Here is a tiny trained network, its code and every weight. The questions are about switching its units off for an input and a target symbol, where a switched-off unit gives its printed mean instead of its output.

import numpy as np


def w(rows, s, z=0):
    codes = np.array(rows[::2]) - 128.0
    scale = np.full(codes.shape[1], s)
    scale[-1] = z or s
    return codes * scale


def norm(h):
    return h / np.sqrt((h * h).mean(-1, keepdims=True) + 1e-5)


def f(y):
    return y / 2 * (1 + np.tanh(0.7978845608 * (y + 0.044715 * y**3)))


def softmax(a):
    e = np.exp(a - a.max(-1, keepdims=True))
    return e / e.sum(-1, keepdims=True)


def log_softmax(a):
    a = a - a.max(-1, keepdims=True)
    return a - np.log(np.exp(a).sum(-1, keepdims=True))


def net(x, mask):
    ids = ['βδεηλμπφψ'.index(c) for c in x.split()]
    T = len(ids)
    res = E[ids] + P[:T]
    u = 0
    for l in range(2):
        q, k, v = (norm(res) @ M[l].T for M in (Q, K, V))
        z = softmax(np.where(np.tri(T) > 0, q @ k.T / 4**0.5, -1e9)) @ v
        res = res + np.where(mask[u], z, O[l][:, -1]) @ O[l][:, :-1]
        u += 1
        y = f(norm(res) @ A[l][:, :-1].T + A[l][:, -1])
        res = res + np.where(mask[u : u + 16], y, B[l][:, -1]) @ B[l][:, :-1]
        u += 16
    return log_softmax(norm(res)[-1] @ U[:, :-1].T + U[:, -1])


Q, K, V, O, A, B = {}, {}, {}, {}, {}, {}
E = w([
[115,102,125,123,62,172,81,146],'β',
[91,94,95,176,102,101,155,165],'δ',
[94,101,125,110,121,178,150,108],'ε',
[255,143,168,160,136,131,159,185],'η',
[86,116,131,134,115,160,103,111],'λ',
[113,67,119,80,90,128,162,115],'μ',
[97,76,146,110,152,159,99,82],'π',
[110,117,143,109,63,149,123,108],'φ',
[110,103,104,126,116,152,122,92],'ψ',
],0.0042)
P = w([
[184,250,83,78,178,94,126,141],'0',
[124,124,54,194,149,173,175,69],'1',
[116,107,49,199,146,156,181,86],'2',
[116,96,46,182,146,143,178,92],'3',
[108,85,57,181,133,138,174,89],'4',
[119,73,67,155,117,144,161,94],'5',
[116,70,58,151,102,132,170,92],'6',
[113,60,61,130,105,124,175,96],'7',
[112,48,59,134,105,127,182,80],'8',
[116,54,74,115,82,129,178,74],'9',
[124,40,66,113,70,110,181,87],'10',
[112,38,66,113,76,99,182,86],'11',
],0.0016)
Q[0] = w([
[207,218,255,73,226,123,57,184],'L0H0',
[128,102,162,134,177,77,65,148],'L0H0',
[89,50,82,134,128,159,110,112],'L0H0',
[111,55,44,159,55,179,169,131],'L0H0',
],0.005)
K[0] = w([
[1,10,72,189,46,119,126,62],'L0H0',
[102,15,160,157,202,220,133,74],'L0H0',
[158,154,123,115,223,80,117,202],'L0H0',
[219,234,160,110,183,60,148,180],'L0H0',
],0.003)
V[0] = w([
[78,250,105,162,71,60,164,129],'L0H0',
[147,91,101,49,26,110,200,61],'L0H0',
[187,83,179,111,96,171,160,188],'L0H0',
[54,169,106,73,118,195,58,134],'L0H0',
],0.0021)
O[0] = w([
[182,3,117,187,167,96,129,131,158],'L0H0',
[127,129,105,94,220,123,81,221,251],'L0H0',
[49,153,160,132,119,52,121,152,132],'L0H0',
[137,96,196,133,139,216,115,156,179],'L0H0',
],0.003,0.0018)
A[0] = w([
[137,201,92,157,123,136,80,84,179],'L0N0',
[161,102,113,109,67,204,111,181,175],'L0N1',
[66,147,162,176,152,152,112,80,184],'L0N2',
[112,163,141,80,95,55,110,131,115],'L0N3',
[171,114,73,121,122,54,165,172,175],'L0N4',
[111,153,105,213,158,117,137,109,17],'L0N5',
[108,89,100,106,149,112,251,94,255],'L0N6',
[155,138,166,191,201,141,114,157,108],'L0N7',
[85,170,148,112,127,102,92,78,68],'L0N8',
[148,154,77,163,105,107,131,161,135],'L0N9',
[195,115,174,178,171,76,186,143,174],'L0N10',
[99,94,74,200,147,141,156,103,165],'L0N11',
[93,129,65,217,109,123,131,160,107],'L0N12',
[171,254,165,136,185,53,139,110,149],'L0N13',
[100,248,156,206,78,90,167,117,148],'L0N14',
[160,99,124,96,216,176,111,143,164],'L0N15',
],0.0035,0.00071)
B[0] = w([
[161,74,90,47,119,123,212,151,105],'L0N0',
[111,133,171,114,221,60,144,55,253],'L0N1',
[128,126,127,37,80,75,134,168,144],'L0N2',
[97,114,70,192,151,120,158,126,103],'L0N3',
[47,139,165,103,114,148,91,57,149],'L0N4',
[142,116,150,85,200,130,97,129,105],'L0N5',
[131,232,167,148,98,129,5,124,230],'L0N6',
[93,150,130,144,10,157,152,59,110],'L0N7',
[102,152,54,109,62,88,135,169,100],'L0N8',
[110,116,158,104,181,174,154,18,127],'L0N9',
[79,168,149,113,95,185,62,35,114],'L0N10',
[170,122,182,32,126,69,79,98,225],'L0N11',
[124,113,105,41,169,170,140,77,180],'L0N12',
[168,86,150,213,125,227,127,12,84],'L0N13',
[207,96,90,159,192,122,174,203,96],'L0N14',
[97,110,96,214,72,71,195,167,182],'L0N15',
],0.0023)
Q[1] = w([
[60,104,40,66,164,3,97,219],'L1H0',
[174,127,165,108,159,183,146,121],'L1H0',
[97,34,154,76,89,136,88,33],'L1H0',
[132,185,106,198,150,83,217,173],'L1H0',
],0.0054)
K[1] = w([
[141,170,117,146,92,142,116,3],'L1H0',
[100,136,109,94,128,106,160,207],'L1H0',
[181,238,114,173,174,159,165,190],'L1H0',
[101,11,139,139,130,115,95,77],'L1H0',
],0.0064)
V[1] = w([
[79,234,33,111,102,168,183,101],'L1H0',
[167,57,105,63,78,201,175,52],'L1H0',
[147,60,55,159,175,131,254,121],'L1H0',
[109,120,46,123,84,47,55,78],'L1H0',
],0.0023)
O[1] = w([
[92,165,121,120,115,136,2,211,48],'L1H0',
[161,201,106,233,99,194,76,102,246],'L1H0',
[186,104,107,245,87,20,86,218,233],'L1H0',
[193,151,13,47,100,86,80,135,31],'L1H0',
],0.0029,0.0012)
A[1] = w([
[77,180,123,130,159,134,33,123,149],'L1N0',
[117,188,101,110,91,70,214,127,160],'L1N1',
[111,145,66,36,177,106,119,211,96],'L1N2',
[91,185,143,66,98,178,69,191,114],'L1N3',
[250,195,138,153,253,168,177,96,107],'L1N4',
[119,112,52,199,66,126,127,129,80],'L1N5',
[110,77,93,155,89,106,131,139,84],'L1N6',
[188,54,160,113,145,11,185,118,136],'L1N7',
[97,52,206,122,210,127,52,93,161],'L1N8',
[192,157,85,208,92,96,57,176,144],'L1N9',
[196,87,161,82,32,202,75,149,166],'L1N10',
[95,119,207,166,178,162,139,245,98],'L1N11',
[166,164,184,196,86,141,155,58,254],'L1N12',
[176,40,166,118,122,120,178,166,101],'L1N13',
[165,113,185,186,129,153,102,101,58],'L1N14',
[90,138,167,62,152,173,189,75,183],'L1N15',
],0.0034,0.0008)
B[1] = w([
[134,124,104,179,188,145,161,126,169],'L1N0',
[129,72,131,198,140,99,64,162,124],'L1N1',
[157,13,171,107,115,160,77,180,154],'L1N2',
[83,148,116,194,142,116,135,183,141],'L1N3',
[45,42,185,128,58,124,108,107,121],'L1N4',
[128,102,177,95,96,129,185,128,186],'L1N5',
[92,156,192,117,166,143,169,139,190],'L1N6',
[76,164,73,196,237,131,132,121,204],'L1N7',
[211,187,182,117,73,100,161,175,249],'L1N8',
[128,157,78,45,49,109,255,154,169],'L1N9',
[115,219,108,119,227,102,127,129,191],'L1N10',
[207,150,150,81,124,85,92,17,145],'L1N11',
[137,53,76,141,149,136,68,197,219],'L1N12',
[59,191,77,170,173,98,134,99,181],'L1N13',
[147,98,95,125,103,115,96,163,168],'L1N14',
[122,144,94,127,87,167,167,184,167],'L1N15',
],0.0028,0.0018)
U = w([
[173,140,67,121,50,57,216,216,139],'β',
[94,128,177,35,121,207,236,104,127],'δ',
[90,110,99,186,239,54,199,98,179],'ε',
[106,134,132,125,91,95,95,99,3],'η',
[167,188,253,104,124,50,83,121,171],'λ',
[165,40,150,231,85,187,106,97,146],'μ',
[88,242,78,157,157,193,80,186,92],'π',
[162,133,40,48,133,117,79,11,153],'φ',
[103,30,115,37,159,108,68,226,126],'ψ',
],0.0049,0.0017)

Each question gives the input, a string of symbols that net reads in full, and the target symbol t.
The units are the heads (4 rows each of Q, K, V and O) and the neurons (one row each of A and B). Each row of codes is followed by its name. A weight is (code - 128) times the scale printed after its matrix; where a second scale follows, it is the last column's (O, A, B and U).
mask holds one flag per unit, layer by layer, with each layer's heads first. A switched-off unit (its flag False) gives its mean, the last column of its rows in O or B, instead of its output. The means were averaged over made-up inputs and are rounded, as every weight is.
A unit's drop is (log p(t) with every unit on - log p(t) with that unit switched off) / (log p(t) with every unit on - log p(t) with every unit switched off).
The circuit of an input: a set's keep is (log p(t) with only the set's units on - log p(t) with every unit switched off) / (log p(t) with every unit on - log p(t) with every unit switched off). Starting from the 12 units with the biggest drops (on a tie, the unit counted first), units are removed one at a time, each time the one whose removal leaves the highest keep (on an exact tie, the one counted first), for as long as the keep stays at least 0.8.
circuit, biggest first: the units of the circuit, biggest drop first
unit that matters most: the unit with the biggest drop
top k neurons: the k neurons with the biggest drops, biggest first
top k neurons in layer l: the k neurons of layer l with the biggest drops, biggest first
drop of u: that unit's drop, to one decimal
input λ μ λ ψ λ φ ε δ μ, target μ: circuit, biggest first -> L0H0, L1H0, L0N6
input λ δ δ φ β λ λ β ψ, target μ: circuit, biggest first -> L0H0, L1H0
input μ φ ε φ, target ψ: circuit, biggest first -> L0H0, L1N2
input λ π δ δ ψ ε φ λ ψ λ φ φ, target μ: circuit, biggest first -> L0H0, L1H0, L1N12
input λ δ ε δ δ ε η λ β, target δ: circuit, biggest first -> L0N10, L1H0
input ε λ π η β, target δ: circuit, biggest first -> L1H0, L0N10, L1N12
input η μ λ φ ε, target π: unit that matters most -> L0N6
input μ ψ λ, target ψ: circuit, biggest first -> L1N2, L0H0, L1H0
input μ δ ε β ε π π φ μ, target ψ: circuit, biggest first -> L0H0, L1N2, L0N6
input λ β λ ε μ φ ε φ ψ φ β β, target μ: top 2 neurons -> L0N6, L0N1
input ε β λ ε, target λ: top 2 neurons -> L1N11, L0N15
input φ λ μ λ δ μ φ β β ε ψ, target ε: top 3 neurons -> L0N6, L1N7, L0N15
input ψ π δ δ β, target β: top 2 neurons -> L1N9, L0N15
input ε λ ψ β, target λ: top neuron -> L1N11
input ψ μ δ λ δ ε ε λ, target β: top 2 neurons -> L1N9, L0N15
input ε μ φ ψ λ δ, target λ: top 2 neurons -> L1N8, L1N11
input π λ λ ε φ δ β, target π: top 2 neurons in layer 1 -> L1N10, L1N3
input δ μ ψ λ λ φ φ β φ δ η, target μ: top 2 neurons -> L1N4, L1N12
input μ β β β β φ η, target μ: top 2 neurons -> L1N4, L0N6
input λ ψ μ ε β δ δ φ β φ λ ε, target μ: unit that matters most -> L0H0
input δ β ψ ε μ ε, target φ: top 2 neurons -> L0N11, L0N6
input φ φ δ φ, target ε: top 2 neurons -> L0N6, L1N7
input η δ μ φ λ π ε, target π: top 2 neurons -> L0N6, L0N15
input ψ δ φ δ β μ, target β: top 2 neurons -> L1N9, L0N6
input β η δ ψ, target φ: top 3 neurons -> L0N15, L0N6, L0N11
input λ ψ δ φ φ β φ δ, target μ: drop of L0N6 -> 0.3
input ε φ β λ λ δ ε μ β ψ, target λ: unit that matters most -> L0H0
